Each row has a name. Each question is about the rows just above it. Places in a row count from 0.

gesam: 15, 129, 119, 107, 137, 129, 136, 107
gizor: 84, 83, 139, 69, 116, 142, 121, 119
Tak: 140, 95, 101, 64, 60, 62, 28, 80
Mapo: 85, 164, 106, 59, 47, 37, 89, 114
mugi: 65, 136, 54, 143, 102, 69, 176, 28
Taso: 73, 81, 121, 157, 33, 122, 105, 123
tati: 34, 107, 62, 64, 64, 137, 122, 118
rolog: 53, 31, 87, 108, 100, 88, 80, 151
gamu: 142, 23, 39, 104, 71, 75, 57, 32
Saf: 98, 83, 179, 117, 53, 115, 137, 88
rirob: 119, 91, 75, 68, 21, 174, 126, 119
One entry of gesam was changed: 15, 129, 119, 106, 137, 129, 136, 107. Where, and from what?  3, 107
key -> tag
52 -> q_853
33 -> q_852
21 -> q_918
22 -> q_260
91 -> q_840
34 -> q_683
71 -> q_61
53 -> q_333
Look up the entry of rirob at place 4 in the table:  q_918
Is 84, 83 printed in one of the named rows, side by side and in this order?  yes
Which value is in both rirob and gamu?  75
One entry of Saf was changed: 98, 83, 179, 117, 52, 115, 137, 88. Where, and from what?  4, 53
The one value in mugi and gesam:  136

ruvip: 131, 149, 139, 58, 135, 139, 51, 56, 147, 61, 56, 130, 60, 151, 141, 55, 26
vul: 131, 149, 153, 58, 135, 139, 51, 56, 147, 61, 56, 130, 60, 112, 141, 55, 149
lin: 131, 149, 153, 58, 135, 139, 51, 56, 147, 61, 56, 130, 60, 151, 141, 55, 149
The row with 131, 149, 153, 58, 135, 139, 51, 56, 147, 61, 56, 130, 60, 151, 141, 55, 149 is  lin
Where do 131, 149, 153, 58, 135, 139, 51, 56, 147, 61, 56, 130, 60, 112, 141, 55, 149 appear?  vul
Does one of the named rows hold 55, 141 side by side, in this order?  no
Whose row is 131, 149, 139, 58, 135, 139, 51, 56, 147, 61, 56, 130, 60, 151, 141, 55, 26?  ruvip
Where does 131, 149, 153, 58, 135, 139, 51, 56, 147, 61, 56, 130, 60, 113, 141, 55, 149 differ from vul, and what was there?  13, 112

Lisu: 156, 176, 175, 38, 158, 165, 36, 55, 162, 60, 82, 113, 75, 155, 135, 68, 166
Suran: 103, 126, 118, 89, 110, 136, 84, 100, 116, 85, 87, 118, 87, 146, 127, 78, 148
vib: 153, 121, 110, 99, 148, 115, 114, 101, 129, 102, 102, 151, 94, 68, 131, 111, 102
Ronu: 156, 176, 175, 38, 158, 165, 36, 55, 162, 60, 44, 160, 45, 155, 175, 45, 178
kap: 119, 127, 175, 93, 108, 73, 90, 75, 113, 136, 94, 111, 123, 157, 109, 104, 79
tunek: 116, 130, 154, 88, 112, 102, 84, 83, 117, 112, 89, 114, 104, 132, 120, 90, 111
delik: 153, 121, 169, 99, 148, 115, 114, 101, 129, 156, 102, 151, 94, 68, 131, 111, 102
dofa: 103, 126, 118, 89, 110, 136, 84, 100, 116, 85, 87, 110, 87, 146, 127, 78, 148
Does one of the named rows hold 115, 114, 101 side by side, in this order?  yes
Is 165, 36, 54 printed in one of the named rows, side by side and in this order?  no
Is 166, 68 printed in one of the named rows, side by side and in this order?  no
Among the named rows, does one hold 85, 116, 100, 84 next to each other, in this order?  no
Among the named rows, does one hold 114, 101, 130 next to each other, in this order?  no
Whose row is 103, 126, 118, 89, 110, 136, 84, 100, 116, 85, 87, 118, 87, 146, 127, 78, 148?  Suran

Tevak: 101, 93, 93, 113, 102, 86, 73, 100, 71, 98, 133, 81, 106, 108, 110, 100, 103, 83, 133, 98, 108
muta: 95, 87, 101, 102, 99, 88, 100, 102, 110, 95, 96, 103, 84, 100, 96, 97, 95, 98, 103, 112, 92
gir: 98, 71, 108, 104, 101, 142, 91, 101, 113, 99, 104, 121, 109, 109, 110, 104, 141, 106, 75, 104, 114
Mar: 98, 100, 102, 109, 103, 123, 107, 101, 125, 101, 150, 115, 91, 126, 100, 99, 122, 64, 111, 102, 72
foti: 101, 105, 96, 102, 101, 93, 106, 97, 110, 96, 110, 97, 90, 111, 101, 98, 114, 87, 108, 108, 103
vopa: 97, 97, 93, 106, 102, 95, 108, 101, 116, 98, 107, 98, 113, 104, 86, 90, 99, 100, 86, 103, 104
Fimab: 102, 80, 96, 97, 96, 120, 96, 102, 150, 102, 89, 103, 100, 76, 108, 100, 141, 123, 132, 109, 60
ripo: 97, 97, 93, 106, 102, 95, 108, 101, 116, 98, 107, 98, 111, 104, 86, 104, 99, 100, 86, 104, 104
Which row holds 97, 97, 93, 106, 102, 95, 108, 101, 116, 98, 107, 98, 113, 104, 86, 90, 99, 100, 86, 103, 104?  vopa
Is 133, 81, 106, 108 printed in one of the named rows, side by side and in this order?  yes
Whose row is 95, 87, 101, 102, 99, 88, 100, 102, 110, 95, 96, 103, 84, 100, 96, 97, 95, 98, 103, 112, 92?  muta
Table of tags by key:
98 -> q_768
99 -> q_700
95 -> q_339
103 -> q_947
The tag of Tevak, keyed by place 16:  q_947
Which row holds 101, 93, 93, 113, 102, 86, 73, 100, 71, 98, 133, 81, 106, 108, 110, 100, 103, 83, 133, 98, 108?  Tevak
Changed ripo: 97, 97, 93, 106, 102, 95, 108, 101, 116, 98, 107, 98, 111, 104, 86, 104, 99, 100, 85, 104, 104. Place and old value:  18, 86
Changed gir: 98, 71, 108, 104, 101, 142, 91, 101, 113, 99, 104, 121, 109, 109, 110, 105, 141, 106, 75, 104, 114. Place and old value:  15, 104

Febo: 104, 125, 84, 73
lep: 105, 77, 140, 100
zof: 98, 73, 29, 74
rigo: 104, 74, 84, 73
key -> tag
29 -> q_815
98 -> q_512
97 -> q_334
30 -> q_363
84 -> q_64
28 -> q_564
The tag of zof, keyed by place 2:  q_815
Whose row is 104, 74, 84, 73?  rigo
Does one of the named rows hold 104, 74, 84, 74 side by side, in this order?  no
Which row holds 105, 77, 140, 100?  lep
Shared by zof and Febo:  73
Where does 98, 73, 30, 74 differ from zof, and what was there?  2, 29

mut: 78, 52, 119, 59, 81, 137, 106, 135, 103, 106, 117, 91, 103, 130, 67, 68, 111, 178, 95, 159, 116, 115, 149, 106, 41, 101, 142
Sek: 78, 52, 119, 59, 81, 137, 106, 135, 103, 106, 117, 91, 114, 65, 67, 68, 111, 77, 95, 159, 116, 115, 149, 106, 41, 101, 142
Ner: 140, 84, 83, 110, 94, 87, 50, 64, 124, 81, 84, 77, 60, 131, 110, 153, 70, 75, 79, 76, 55, 43, 90, 82, 101, 132, 10
Is 117, 106 printed in one of the named rows, side by side and in this order?  no
key -> tag
115 -> q_57
117 -> q_301
67 -> q_143
131 -> q_430
116 -> q_945
68 -> q_125
55 -> q_623
130 -> q_895
The tag of mut, keyed by place 20:  q_945

sos: 112, 108, 108, 91, 104, 96, 67, 143, 44, 54, 93, 98
pak: 98, 108, 107, 98, 114, 93, 123, 114, 130, 148, 113, 131
Zite: 50, 69, 81, 140, 93, 104, 128, 169, 55, 188, 106, 119
vamus: 112, 108, 108, 91, 104, 96, 67, 143, 74, 144, 111, 47
Gikul: 46, 85, 145, 114, 111, 106, 75, 86, 108, 66, 128, 66
Mos: 109, 134, 94, 77, 110, 103, 106, 59, 113, 79, 91, 127
legi: 188, 77, 110, 85, 105, 99, 110, 92, 121, 36, 83, 96
bez: 112, 108, 108, 91, 104, 96, 67, 143, 44, 54, 114, 98
Fiz: 55, 80, 72, 101, 76, 91, 89, 158, 100, 137, 80, 78
Tafos: 34, 131, 59, 69, 79, 109, 102, 29, 56, 162, 54, 110
Which value is in both sos and Tafos?  54
Changed legi: 188, 77, 110, 85, 105, 99, 110, 92, 121, 36, 82, 96. Place and old value:  10, 83
Changed vamus: 112, 108, 108, 90, 104, 96, 67, 143, 74, 144, 111, 47. Place and old value:  3, 91
One entry of bez was changed: 111, 108, 108, 91, 104, 96, 67, 143, 44, 54, 114, 98. Where, and from what?  0, 112
tags:
136 -> q_609
157 -> q_722
85 -> q_732
159 -> q_450
137 -> q_990
158 -> q_881
86 -> q_63
143 -> q_689
Look up the entry of Fiz at place 7 in the table:  q_881
Shared by Zite and legi:  188
The one value in Zite and vamus:  104

rolev: 100, 126, 113, 109, 117, 127, 129
Tora: 117, 109, 128, 121, 110, 105, 101
nit: 135, 65, 118, 102, 125, 68, 105
rugut: 86, 118, 103, 45, 52, 34, 117
noful: 161, 97, 120, 25, 138, 41, 120
Shared by nit and rugut:  118
Changed rolev: 100, 126, 113, 110, 117, 127, 129. Place and old value:  3, 109
The one value in nit and Tora:  105

zim: 103, 29, 67, 73
zele: 72, 54, 63, 29
Gezus: 30, 37, 65, 74
Which value is in both zim and zele?  29
Table of tags by key:
29 -> q_489
65 -> q_60
30 -> q_383
66 -> q_638
72 -> q_544
Join Gezus by its entry at place 0:  q_383

Dagif: 171, 40, 170, 74, 96, 84, 108, 126, 126, 54, 95, 94, 82, 65, 105, 71, 70, 131, 127, 49, 95, 182, 91, 109, 131, 63
dusu: 125, 37, 71, 87, 169, 75, 163, 125, 62, 147, 95, 92, 96, 70, 178, 70, 63, 97, 99, 136, 88, 97, 51, 178, 109, 107
zur: 75, 63, 87, 70, 156, 77, 167, 77, 67, 160, 59, 100, 14, 78, 132, 100, 103, 152, 124, 188, 93, 88, 81, 158, 99, 52
Zinub: 129, 63, 72, 78, 159, 90, 164, 84, 84, 160, 64, 83, 12, 87, 159, 100, 95, 135, 121, 189, 94, 80, 74, 177, 103, 51
feve: 138, 38, 104, 69, 169, 86, 116, 113, 132, 125, 89, 65, 89, 64, 178, 81, 54, 100, 127, 106, 93, 82, 64, 178, 74, 107
ger: 170, 37, 170, 84, 84, 90, 143, 126, 136, 46, 88, 72, 78, 76, 116, 62, 75, 126, 126, 51, 107, 182, 131, 104, 131, 56
led: 171, 63, 108, 87, 69, 68, 99, 90, 136, 119, 83, 85, 96, 87, 106, 101, 103, 152, 94, 46, 107, 161, 96, 104, 104, 78
tags:
88 -> q_203
94 -> q_327
177 -> q_122
The tag of Zinub, keyed by place 20:  q_327
The row with 170, 37, 170, 84, 84, 90, 143, 126, 136, 46, 88, 72, 78, 76, 116, 62, 75, 126, 126, 51, 107, 182, 131, 104, 131, 56 is  ger
Where does 129, 63, 72, 78, 159, 90, 164, 84, 84, 160, 64, 83, 12, 87, 159, 100, 95, 135, 121, 189, 94, 80, 74, 177, 103, 50 differ from Zinub, and what was there?  25, 51
Whose row is 129, 63, 72, 78, 159, 90, 164, 84, 84, 160, 64, 83, 12, 87, 159, 100, 95, 135, 121, 189, 94, 80, 74, 177, 103, 51?  Zinub
Which row holds 138, 38, 104, 69, 169, 86, 116, 113, 132, 125, 89, 65, 89, 64, 178, 81, 54, 100, 127, 106, 93, 82, 64, 178, 74, 107?  feve
One entry of Zinub was changed: 129, 63, 72, 78, 159, 90, 164, 84, 84, 160, 64, 83, 12, 87, 159, 100, 95, 135, 121, 189, 94, 80, 74, 178, 103, 51. Where, and from what?  23, 177
Does one of the named rows hold 135, 122, 189 side by side, in this order?  no

lub: 72, 75, 55, 139, 153, 82, 39, 105
Bep: 31, 167, 74, 122, 59, 118, 178, 87
Febel: 67, 127, 122, 54, 101, 51, 142, 157
Tof: 130, 72, 102, 98, 107, 143, 108, 94
Buk: 123, 67, 69, 81, 80, 58, 125, 91
siv: 59, 80, 136, 86, 124, 94, 116, 50
bofop: 72, 75, 55, 139, 60, 39, 40, 134
Whose row is 130, 72, 102, 98, 107, 143, 108, 94?  Tof
Does one of the named rows hold 86, 123, 94, 116 side by side, in this order?  no
Where does 72, 75, 56, 139, 60, 39, 40, 134 differ from bofop, and what was there?  2, 55
Where does 123, 68, 69, 81, 80, 58, 125, 91 differ from Buk, and what was there?  1, 67
Does one of the named rows hold 74, 122 side by side, in this order?  yes

zive: 83, 121, 96, 79, 89, 105, 61, 122, 87, 100, 77, 92, 105, 92, 115, 100, 108
pubi: 128, 19, 135, 135, 176, 88, 171, 75, 99, 93, 111, 89, 94, 96, 92, 135, 72
fedi: 102, 96, 99, 97, 97, 107, 96, 111, 101, 108, 110, 93, 101, 104, 97, 85, 87
gemi: 110, 114, 81, 126, 100, 100, 161, 53, 178, 77, 173, 112, 105, 131, 37, 160, 88
Kekeb: 81, 118, 100, 100, 104, 89, 91, 63, 93, 79, 67, 117, 102, 92, 117, 126, 125
Vadev: 113, 85, 73, 110, 76, 89, 96, 97, 99, 82, 85, 87, 106, 114, 112, 103, 101
fafal: 105, 107, 94, 105, 89, 84, 79, 114, 95, 83, 96, 101, 92, 113, 105, 103, 101
gaz: 115, 124, 100, 87, 131, 82, 100, 92, 130, 80, 101, 115, 93, 72, 87, 82, 113
Pezuv: 122, 97, 112, 97, 134, 118, 102, 108, 63, 122, 86, 114, 110, 90, 114, 73, 104
dodu: 120, 51, 120, 120, 142, 98, 141, 85, 90, 96, 104, 98, 98, 102, 95, 116, 83
Dedef: 108, 91, 101, 94, 97, 113, 95, 127, 101, 121, 116, 84, 101, 104, 96, 70, 80
key -> tag
95 -> q_780
96 -> q_479
93 -> q_584
106 -> q_582
92 -> q_67
The tag of fafal, keyed by place 12:  q_67
Whose row is 113, 85, 73, 110, 76, 89, 96, 97, 99, 82, 85, 87, 106, 114, 112, 103, 101?  Vadev
The row with 120, 51, 120, 120, 142, 98, 141, 85, 90, 96, 104, 98, 98, 102, 95, 116, 83 is  dodu
Shared by gemi and fedi:  110
Among the named rows, does one hold 176, 135, 135, 19 next to each other, in this order?  no

kulig: 102, 100, 98, 100, 122, 171, 149, 109, 101, 98
luza: 107, 147, 171, 123, 100, 99, 102, 99, 103, 97
piv: 104, 99, 99, 101, 131, 174, 140, 106, 101, 100
pora: 98, 100, 102, 98, 101, 101, 101, 106, 144, 173
lilem: 98, 101, 101, 101, 100, 104, 122, 171, 151, 109
naze: 101, 104, 146, 174, 127, 101, 101, 100, 103, 99
Kasa: 103, 100, 100, 100, 111, 160, 167, 116, 102, 99
Nari: 98, 99, 100, 100, 100, 111, 158, 166, 115, 99
Togin: 177, 136, 102, 101, 100, 100, 100, 97, 100, 101
Sog: 98, 101, 100, 99, 101, 101, 98, 102, 135, 176
Fep: 164, 159, 112, 101, 99, 99, 101, 100, 102, 100
mikod: 103, 99, 107, 143, 173, 124, 101, 104, 99, 101
Whose row is 164, 159, 112, 101, 99, 99, 101, 100, 102, 100?  Fep
Table of tags by key:
101 -> q_622
174 -> q_407
99 -> q_660
111 -> q_758
160 -> q_331
Join Kasa by its entry at place 5:  q_331

govig: 140, 47, 109, 85, 120, 116, 132, 77, 82, 90, 120, 145, 140, 151, 116, 108, 50, 109
dar: 93, 143, 70, 108, 81, 125, 131, 49, 79, 82, 122, 128, 103, 98, 48, 125, 80, 91
neni: 108, 181, 107, 124, 90, 119, 143, 85, 87, 135, 109, 132, 146, 74, 65, 86, 80, 104
Bivik: 93, 143, 70, 119, 81, 125, 131, 49, 79, 82, 122, 128, 103, 98, 48, 125, 40, 91
Misut: 111, 105, 150, 89, 136, 89, 147, 82, 93, 87, 68, 37, 94, 127, 69, 128, 59, 74
teb: 116, 101, 145, 107, 152, 74, 83, 78, 104, 71, 39, 124, 150, 53, 113, 91, 102, 116
vila: 134, 106, 167, 48, 108, 80, 84, 65, 92, 109, 47, 117, 127, 54, 87, 95, 91, 109
lil: 63, 155, 131, 101, 109, 88, 90, 89, 61, 86, 102, 66, 127, 53, 63, 112, 114, 40
lerif: 81, 135, 81, 83, 90, 172, 121, 92, 114, 130, 129, 118, 104, 109, 122, 56, 116, 40
torez: 77, 169, 114, 134, 100, 66, 93, 58, 100, 127, 112, 84, 156, 109, 100, 86, 62, 75
luno: 77, 169, 116, 134, 100, 66, 93, 58, 100, 127, 112, 84, 156, 76, 100, 86, 62, 75
Ziz: 92, 149, 147, 102, 119, 109, 85, 46, 97, 97, 84, 75, 128, 112, 176, 91, 120, 96
tags:
135 -> q_906
136 -> q_59
87 -> q_443
109 -> q_154
88 -> q_439
108 -> q_861
Look up the entry of Misut at place 9 in the table:  q_443
The one value in luno and dar:  93
Changed Misut: 111, 105, 150, 89, 136, 89, 147, 82, 93, 87, 68, 37, 94, 126, 69, 128, 59, 74. Place and old value:  13, 127
Whose row is 116, 101, 145, 107, 152, 74, 83, 78, 104, 71, 39, 124, 150, 53, 113, 91, 102, 116?  teb
Shared by Misut and govig:  82

filu: 161, 91, 64, 77
tis: 61, 79, 59, 79
moter: 55, 99, 88, 91
nev: 175, 99, 88, 55
nule: 55, 99, 88, 88
dop: 142, 77, 54, 81
key -> tag
54 -> q_834
64 -> q_292
The tag of dop, keyed by place 2:  q_834
Whose row is 61, 79, 59, 79?  tis
Among the named rows, does one hold 55, 99, 88 next to each other, in this order?  yes

lem: 96, 118, 91, 95, 100, 72, 99, 92
mufo: 88, 63, 26, 129, 107, 128, 113, 84
mef: 84, 126, 98, 104, 94, 78, 94, 106
ramed: 107, 113, 82, 114, 74, 132, 102, 92
gobek: 105, 98, 69, 87, 114, 125, 93, 99
suv: 87, 70, 75, 98, 89, 66, 91, 107
paruk: 110, 79, 127, 114, 110, 95, 110, 99
para: 114, 94, 162, 72, 91, 121, 91, 118
punav: 105, 98, 69, 147, 114, 125, 93, 113
Tuno: 107, 113, 144, 99, 74, 132, 102, 92
Gove: 110, 79, 127, 114, 152, 120, 102, 132
mugus: 115, 69, 99, 46, 142, 69, 103, 105
The one value in gobek and Gove:  114
Which value is in both gobek and Tuno?  99
Among the named rows, does one hold 142, 70 next to each other, in this order?  no
The one value in ramed and para:  114
tags:
93 -> q_595
115 -> q_199
47 -> q_653
105 -> q_865
104 -> q_576
106 -> q_878
114 -> q_365
46 -> q_328
94 -> q_453
Join mef by its entry at place 3:  q_576
Is 147, 114, 125, 93 printed in one of the named rows, side by side and in this order?  yes
Whose row is 110, 79, 127, 114, 152, 120, 102, 132?  Gove

mor: 94, 96, 77, 78
Moza: 96, 77, 95, 24
depir: 167, 135, 77, 132
Konad: 100, 90, 96, 120
Shared by Konad and mor:  96
Shared by mor and Konad:  96
Changed Moza: 96, 78, 95, 24. Place and old value:  1, 77
The one value in depir and mor:  77

